Below are the code and all the weights of a small trained network. Each question names an input and a target symbol and asks about switching units off, where a switched-off unit gives its printed mean instead of its output.

import numpy as np


def w(rows, s, z=0):
    codes = np.array(rows[::2]) - 128.0
    scale = np.full(codes.shape[1], s)
    scale[-1] = z or s
    return codes * scale


def norm(h):
    return h / np.sqrt((h * h).mean(-1, keepdims=True) + 1e-5)


def f(y):
    return np.maximum(y, 0)


def softmax(a):
    e = np.exp(a - a.max(-1, keepdims=True))
    return e / e.sum(-1, keepdims=True)


def log_softmax(a):
    a = a - a.max(-1, keepdims=True)
    return a - np.log(np.exp(a).sum(-1, keepdims=True))


def net(x, mask):
    ids = ['ΔΘΛΣΨαβεζξπτ'.index(c) for c in x.split()]
    T = len(ids)
    res = E[ids] + P[:T]
    u = 0
    for l in range(2):
        q, k, v = (norm(res) @ M[l].T for M in (Q, K, V))
        z = softmax(np.where(np.tri(T) > 0, q @ k.T / 4**0.5, -1e9)) @ v
        res = res + np.where(mask[u], z, O[l][:, -1]) @ O[l][:, :-1]
        u += 1
        y = f(norm(res) @ A[l][:, :-1].T + A[l][:, -1])
        res = res + np.where(mask[u : u + 4], y, B[l][:, -1]) @ B[l][:, :-1]
        u += 4
    return log_softmax(norm(res)[-1] @ U[:, :-1].T + U[:, -1])


Q, K, V, O, A, B = {}, {}, {}, {}, {}, {}
E = w([
[183,156,96,47,96,162,116,46,137,99,144,53],'Δ',
[61,127,126,147,176,220,49,95,85,109,173,154],'Θ',
[127,73,151,57,62,113,111,145,98,63,148,123],'Λ',
[126,98,202,125,164,79,134,74,131,73,93,47],'Σ',
[60,151,57,38,111,78,107,131,132,157,169,203],'Ψ',
[152,202,155,148,120,128,178,7,101,133,97,132],'α',
[63,185,96,50,54,162,176,176,156,141,190,73],'β',
[173,150,177,138,162,103,146,141,131,235,195,168],'ε',
[81,100,121,238,107,110,118,79,103,132,94,123],'ζ',
[126,153,85,210,144,117,57,162,58,107,63,111],'ξ',
[38,230,128,129,89,167,181,162,98,98,151,175],'π',
[179,97,126,196,69,207,162,154,71,99,135,129],'τ',
],0.02)
P = w([
[137,165,163,108,130,148,112,180,50,128,77,133],'0',
[100,61,133,111,168,189,199,116,102,146,130,123],'1',
[161,117,135,116,78,58,144,89,102,89,170,155],'2',
[118,68,151,116,176,180,190,131,86,140,115,130],'3',
[119,124,11,153,167,70,142,128,68,68,215,101],'4',
[113,65,117,147,143,169,209,168,176,136,112,148],'5',
[148,54,12,186,153,30,117,120,114,144,196,47],'6',
],0.012)
Q[0] = w([
[196,216,37,59,170,93,78,106,149,145,67,107],'0.h1',
[66,147,76,114,168,122,202,80,116,253,154,216],'0.h1',
[121,199,145,217,129,45,173,72,91,139,117,97],'0.h1',
[128,125,147,39,85,167,219,91,133,122,123,53],'0.h1',
],0.017)
K[0] = w([
[164,191,62,33,139,58,74,47,133,142,79,106],'0.h1',
[70,193,105,132,152,124,173,118,177,255,155,209],'0.h1',
[90,196,197,199,138,82,165,84,103,151,94,90],'0.h1',
[117,147,143,53,125,144,239,146,154,122,116,39],'0.h1',
],0.018)
V[0] = w([
[168,180,186,93,107,144,118,131,113,9,175,213],'0.h1',
[144,73,103,161,141,137,99,104,211,111,140,158],'0.h1',
[117,122,183,139,102,220,134,159,136,139,67,136],'0.h1',
[215,225,115,199,176,122,126,139,96,58,159,87],'0.h1',
],0.011)
O[0] = w([
[191,134,160,180,217,105,131,80,121,192,19,134,113],'0.h1',
[92,114,177,83,112,152,109,102,39,155,178,105,4],'0.h1',
[138,105,105,125,143,113,140,88,83,117,150,70,66],'0.h1',
[119,250,123,87,150,126,67,169,173,254,74,59,160],'0.h1',
],0.0077,0.0041)
A[0] = w([
[121,126,238,187,119,224,69,48,164,166,113,177,29],'0.n1',
[238,182,244,61,66,67,54,190,47,66,16,188,248],'0.n2',
[66,83,210,84,194,171,204,137,154,144,104,164,82],'0.n3',
[49,162,209,191,163,236,150,153,164,152,125,190,68],'0.n4',
],0.011,0.0018)
B[0] = w([
[93,133,72,120,5,89,136,161,144,231,71,167,165],'0.n1',
[54,134,123,188,100,183,114,154,105,83,224,123,254],'0.n2',
[109,128,189,165,116,172,108,115,171,134,98,161,213],'0.n3',
[179,153,155,148,228,176,132,75,22,120,129,82,157],'0.n4',
],0.011,0.0068)
Q[1] = w([
[143,250,68,48,129,124,135,125,98,138,200,136],'1.h1',
[171,99,151,130,169,158,146,3,186,108,139,34],'1.h1',
[132,40,51,98,84,198,117,116,116,112,197,85],'1.h1',
[189,146,76,187,149,233,109,115,71,204,117,144],'1.h1',
],0.017)
K[1] = w([
[117,249,67,15,143,143,157,122,142,169,199,130],'1.h1',
[153,75,155,139,136,175,161,32,237,96,181,29],'1.h1',
[124,33,33,102,103,213,113,175,102,130,215,112],'1.h1',
[229,143,88,191,150,221,134,85,52,227,127,121],'1.h1',
],0.015)
V[1] = w([
[119,85,122,209,177,180,193,111,52,98,58,147],'1.h1',
[118,134,96,71,82,92,124,228,73,86,57,154],'1.h1',
[110,90,228,74,2,166,132,200,65,96,164,161],'1.h1',
[135,85,124,119,88,187,108,129,185,63,104,112],'1.h1',
],0.0081)
O[1] = w([
[183,159,45,83,92,69,129,142,225,162,134,82,253],'1.h1',
[104,193,64,190,176,176,51,156,62,44,160,104,14],'1.h1',
[177,231,103,192,197,148,93,183,158,254,8,92,212],'1.h1',
[194,127,140,94,185,165,80,60,145,215,50,133,231],'1.h1',
],0.0052,0.004)
A[1] = w([
[90,252,138,137,94,155,72,225,55,119,112,155,118],'1.n1',
[116,132,129,113,151,108,103,111,182,131,124,152,2],'1.n2',
[132,139,85,150,97,80,98,122,106,105,184,119,126],'1.n3',
[156,127,135,108,129,144,140,131,111,131,130,150,125],'1.n4',
],0.032,0.0028)
B[1] = w([
[133,252,142,182,104,108,18,137,150,112,128,151,254],'1.n1',
[112,137,115,119,173,98,107,103,139,145,111,126,145],'1.n2',
[93,60,148,171,129,107,146,112,150,137,145,54,194],'1.n3',
[121,148,121,117,116,108,94,156,109,112,148,128,138],'1.n4',
],0.023,0.031)
U = w([
[133,222,124,178,66,110,52,123,131,69,114,130,212],'Δ',
[54,81,138,163,82,90,158,111,110,85,163,43,114],'Θ',
[156,124,156,105,201,102,122,87,223,153,67,104,26],'Λ',
[254,126,12,135,145,51,127,202,113,183,83,96,135],'Σ',
[139,167,113,119,9,63,205,70,136,151,82,183,32],'Ψ',
[172,183,142,152,185,164,200,93,88,55,125,132,116],'α',
[172,120,123,8,85,173,78,87,142,72,156,124,205],'β',
[96,104,51,116,145,104,128,105,118,89,147,240,238],'ε',
[253,54,156,170,56,133,102,112,160,55,61,180,6],'ζ',
[170,121,208,99,121,94,157,200,125,187,180,174,171],'ξ',
[114,116,104,148,133,200,90,100,42,196,113,154,70],'π',
[103,161,59,102,115,202,174,186,236,109,131,135,96],'τ',
],0.0054,0.0012)

Each question gives the input, a string of symbols that net reads in full, and the target symbol t.
The units are the heads (4 rows each of Q, K, V and O) and the neurons (one row each of A and B). Each row of codes is followed by its name. A weight is (code - 128) times the scale printed after its matrix; where a second scale follows, it is the last column's (O, A, B and U).
mask holds one flag per unit, layer by layer, with each layer's heads first. A switched-off unit (its flag False) gives its mean, the last column of its rows in O or B, instead of its output. The means were averaged over made-up inputs and are rounded, as every weight is.
A unit's drop is (log p(t) with every unit on - log p(t) with that unit switched off) / (log p(t) with every unit on - log p(t) with every unit switched off).
The circuit of an input: a set's keep is (log p(t) with only the set's units on - log p(t) with every unit switched off) / (log p(t) with every unit on - log p(t) with every unit switched off). Starting from all 10 units, units are removed one at a time, each time the one whose removal leaves the highest keep (on an exact tie, the one counted first), for as long as the keep stays at least 0.8.
units of the circuit, in order: the units of the circuit, biggest drop first
most important unit: the unit with the biggest drop
k most important neurons: the k neurons with the biggest drops, biggest first
k most important neurons of layer l: the k neurons of layer l with the biggest drops, biggest first
drop of u: that unit's drop, to one decimal
input Σ Δ Θ Σ Θ, target Θ: units of the circuit, in order -> [1.h1 1.n1 0.n2]
input α Δ Σ β ζ Σ α, target Θ: units of the circuit, in order -> [1.n1]
input Ψ Σ Δ ε, target ξ: 2 most important neurons of layer 0 -> [0.n4 0.n3]
input Δ β ε Σ Λ ε, target ξ: units of the circuit, in order -> [1.n1 1.n3 1.h1]
input Σ Σ Δ π Σ Θ, target π: 4 most important neurons -> [1.n1 1.n3 0.n1 0.n4]
input Ψ Σ Ψ Σ Σ, target Λ: 2 most important neurons of layer 0 -> [0.n2 0.n1]
input Σ Ψ π τ, target Σ: units of the circuit, in order -> [1.n1 1.n3 1.h1 0.h1]
input ε ζ π Σ Δ β Δ, target Θ: 4 most important neurons -> [1.n1 0.n2 0.n1 0.n3]
input Θ Ψ ζ Θ, target π: 3 most important neurons -> [1.n1 0.n4 1.n3]
input Σ Λ ξ Λ, target ζ: units of the circuit, in order -> [0.h1 1.n1 1.n3 1.h1]
input ζ Δ Λ ζ Σ Σ Σ, target Λ: 2 most important neurons of layer 1 -> [1.n1 1.n2]
input Σ τ Δ β Ψ τ, target Σ: 3 most important neurons -> [1.n1 1.n3 0.n2]
input Ψ Δ τ ζ Σ α, target Ψ: 3 most important neurons -> [1.n1 1.n3 0.n1]
input Δ α π τ β Σ π, target Θ: most important unit -> 1.h1
input Δ ε Σ Δ Ψ Ψ, target ε: 2 most important neurons of layer 0 -> [0.n2 0.n3]
input π Σ Σ, target Θ: 2 most important neurons of layer 0 -> [0.n2 0.n1]
input Σ β β, target Θ: drop of 0.n2 -> 0.1
input Σ Σ Ψ Δ, target β: drop of 1.n4 -> 0.1
input ε Δ Θ π Δ ζ, target Θ: drop of 1.n1 -> 0.5
input Ψ τ α Δ ζ β, target τ: drop of 0.h1 -> 0.3
input Δ Σ Σ Δ Δ, target Λ: most important unit -> 0.h1
input ζ α π Δ τ Δ α, target Θ: 2 most important neurons -> [1.n1 0.n2]
input Θ Δ Ψ Δ Ψ, target Θ: 2 most important neurons -> [1.n1 1.n3]
